Below is a small trained network, with its code and all its weights. Each question gives an input and a class and asks what happens when units are switched off, that is, made to give their printed mean instead of their output.

import numpy as np


def w(rows, s, z=0):
    codes = np.array(rows[::2]) - 128.0
    scale = np.full(codes.shape[1], s)
    scale[-1] = z or s
    return codes * scale


def f(y):
    return y / 2 * (1 + np.tanh(0.7978845608 * (y + 0.044715 * y**3)))


def log_softmax(a):
    a = a - a.max(-1, keepdims=True)
    return a - np.log(np.exp(a).sum(-1, keepdims=True))


def net(x, mask):
    res = np.array(x, float).reshape(1, 7) / 4 @ E
    y = f(res @ A[0][:, :-1].T + A[0][:, -1])
    res = res + np.where(mask, y, B[0][:, -1]) @ B[0][:, :-1]
    return log_softmax(res[-1] @ U[:, :-1].T + U[:, -1])


A, B = {}, {}
E = w([
[129,127,128],'x0',
[129,129,127],'x1',
[128,125,124],'x2',
[221,89,10],'x3',
[127,128,129],'x4',
[214,253,144],'x5',
[240,76,224],'x6',
],0.0064)
A[0] = w([
[104,131,135,115],'n0',
[165,132,24,121],'n1',
[80,151,32,126],'n2',
[171,127,174,112],'n3',
[92,205,137,125],'n4',
[95,253,158,138],'n5',
[245,189,125,2],'n6',
[127,78,131,147],'n7',
[133,128,132,115],'n8',
[115,106,151,126],'n9',
[186,173,132,152],'n10',
[128,128,99,117],'n11',
[105,109,170,111],'n12',
[166,97,123,116],'n13',
[90,103,215,64],'n14',
[104,184,134,118],'n15',
[211,147,124,62],'n16',
[157,68,120,116],'n17',
[31,15,119,149],'n18',
[157,3,112,114],'n19',
[99,135,69,101],'n20',
[203,196,127,170],'n21',
[98,176,125,125],'n22',
[97,62,128,170],'n23',
[66,141,42,71],'n24',
[164,132,121,125],'n25',
[25,73,132,35],'n26',
[154,76,119,110],'n27',
[130,140,119,123],'n28',
[144,110,108,130],'n29',
[85,120,239,154],'n30',
[156,43,118,127],'n31',
[171,127,133,104],'n32',
[190,57,115,112],'n33',
[63,116,130,53],'n34',
[199,179,126,154],'n35',
[138,121,139,136],'n36',
],0.012,0.0075)
B[0] = w([
[135,129,118,131],'n0',
[163,97,193,193],'n1',
[170,91,189,198],'n2',
[164,109,160,153],'n3',
[111,134,53,170],'n4',
[94,139,5,209],'n5',
[110,180,230,170],'n6',
[122,157,132,158],'n7',
[128,123,130,123],'n8',
[134,128,141,137],'n9',
[143,94,127,179],'n10',
[129,115,138,131],'n11',
[136,125,155,142],'n12',
[118,144,133,145],'n13',
[123,131,200,161],'n14',
[116,129,78,149],'n15',
[112,133,178,155],'n16',
[100,144,116,156],'n17',
[167,95,208,255],'n18',
[85,187,74,201],'n19',
[149,119,165,151],'n20',
[153,90,100,209],'n21',
[124,137,83,150],'n22',
[122,165,148,194],'n23',
[149,135,212,176],'n24',
[131,122,145,140],'n25',
[177,79,68,178],'n26',
[105,141,116,147],'n27',
[129,127,124,127],'n28',
[124,130,133,139],'n29',
[176,84,185,217],'n30',
[96,169,105,177],'n31',
[132,126,155,137],'n32',
[97,169,115,178],'n33',
[149,109,96,142],'n34',
[151,88,132,191],'n35',
[133,130,138,134],'n36',
],0.025,0.0081)
U = w([
[196,31,106,105],'0',
[111,160,218,249],'1',
[2,227,4,30],'2',
],0.0057,0.0011)

Each question gives the input, the list of numbers given to net, and the class t.
The units are the neurons (one row each of A and B). Each row of codes is followed by its name. A weight is (code - 128) times the scale printed after its matrix; where a second scale follows, it is the last column's (A, B and U).
mask holds one flag per neuron, in row order. A switched-off neuron (its flag False) gives its mean, the last column of its row in B, instead of its output. The means were averaged over made-up inputs and are rounded, as every weight is.
A unit's drop is (log p(t) with every unit on - log p(t) with that unit switched off) / (log p(t) with every unit on - log p(t) with every unit switched off).
The circuit of an input: a set's keep is (log p(t) with only the set's units on - log p(t) with every unit switched off) / (log p(t) with every unit on - log p(t) with every unit switched off). Starting from the 12 units with the biggest drops (on a tie, the unit counted first), units are removed one at a time, each time the one whose removal leaves the highest keep (on an exact tie, the one counted first), for as long as the keep stays at least 0.8.
units of the circuit, in order: the units of the circuit, biggest drop first
k most important neurons: the k neurons with the biggest drops, biggest first
drop of u: that unit's drop, to one decimal
input [7,7,-7,8,-5,1,4], class 1: units of the circuit, in order : (n6)
input [5,7,2,5,4,-1,-8], class 1: 4 most important neurons : (n24, n21, n5, n26)
input [-8,8,4,0,-4,-8,1], class 1: 2 most important neurons : (n18, n5)
input [-7,-2,2,-7,-2,3,1], class 0: 4 most important neurons : (n30, n19, n31, n33)
input [7,-2,0,6,-3,1,3], class 1: 2 most important neurons : (n5, n1)
input [-1,4,-4,-7,2,1,6], class 0: 2 most important neurons : (n6, n30)
input [0,8,2,-6,0,-4,-1], class 0: 2 most important neurons : (n26, n6)
input [-8,3,8,3,3,1,8], class 1: 3 most important neurons : (n5, n6, n3)
input [5,6,-3,0,-4,-6,8], class 1: 2 most important neurons : (n5, n18)
input [6,6,-1,6,4,-1,1], class 2: 3 most important neurons : (n18, n30, n19)
input [7,-1,4,-3,4,8,-1], class 2: drop of n5 : 0.3
input [2,7,1,-1,5,-6,8], class 1: drop of n30 : 0.2
input [-8,-2,-2,8,0,-2,-4], class 1: drop of n23 : 0.0
input [-5,-4,6,2,6,-8,5], class 2: units of the circuit, in order : (n19)
input [5,4,-3,3,-5,1,7], class 1: 2 most important neurons : (n5, n6)
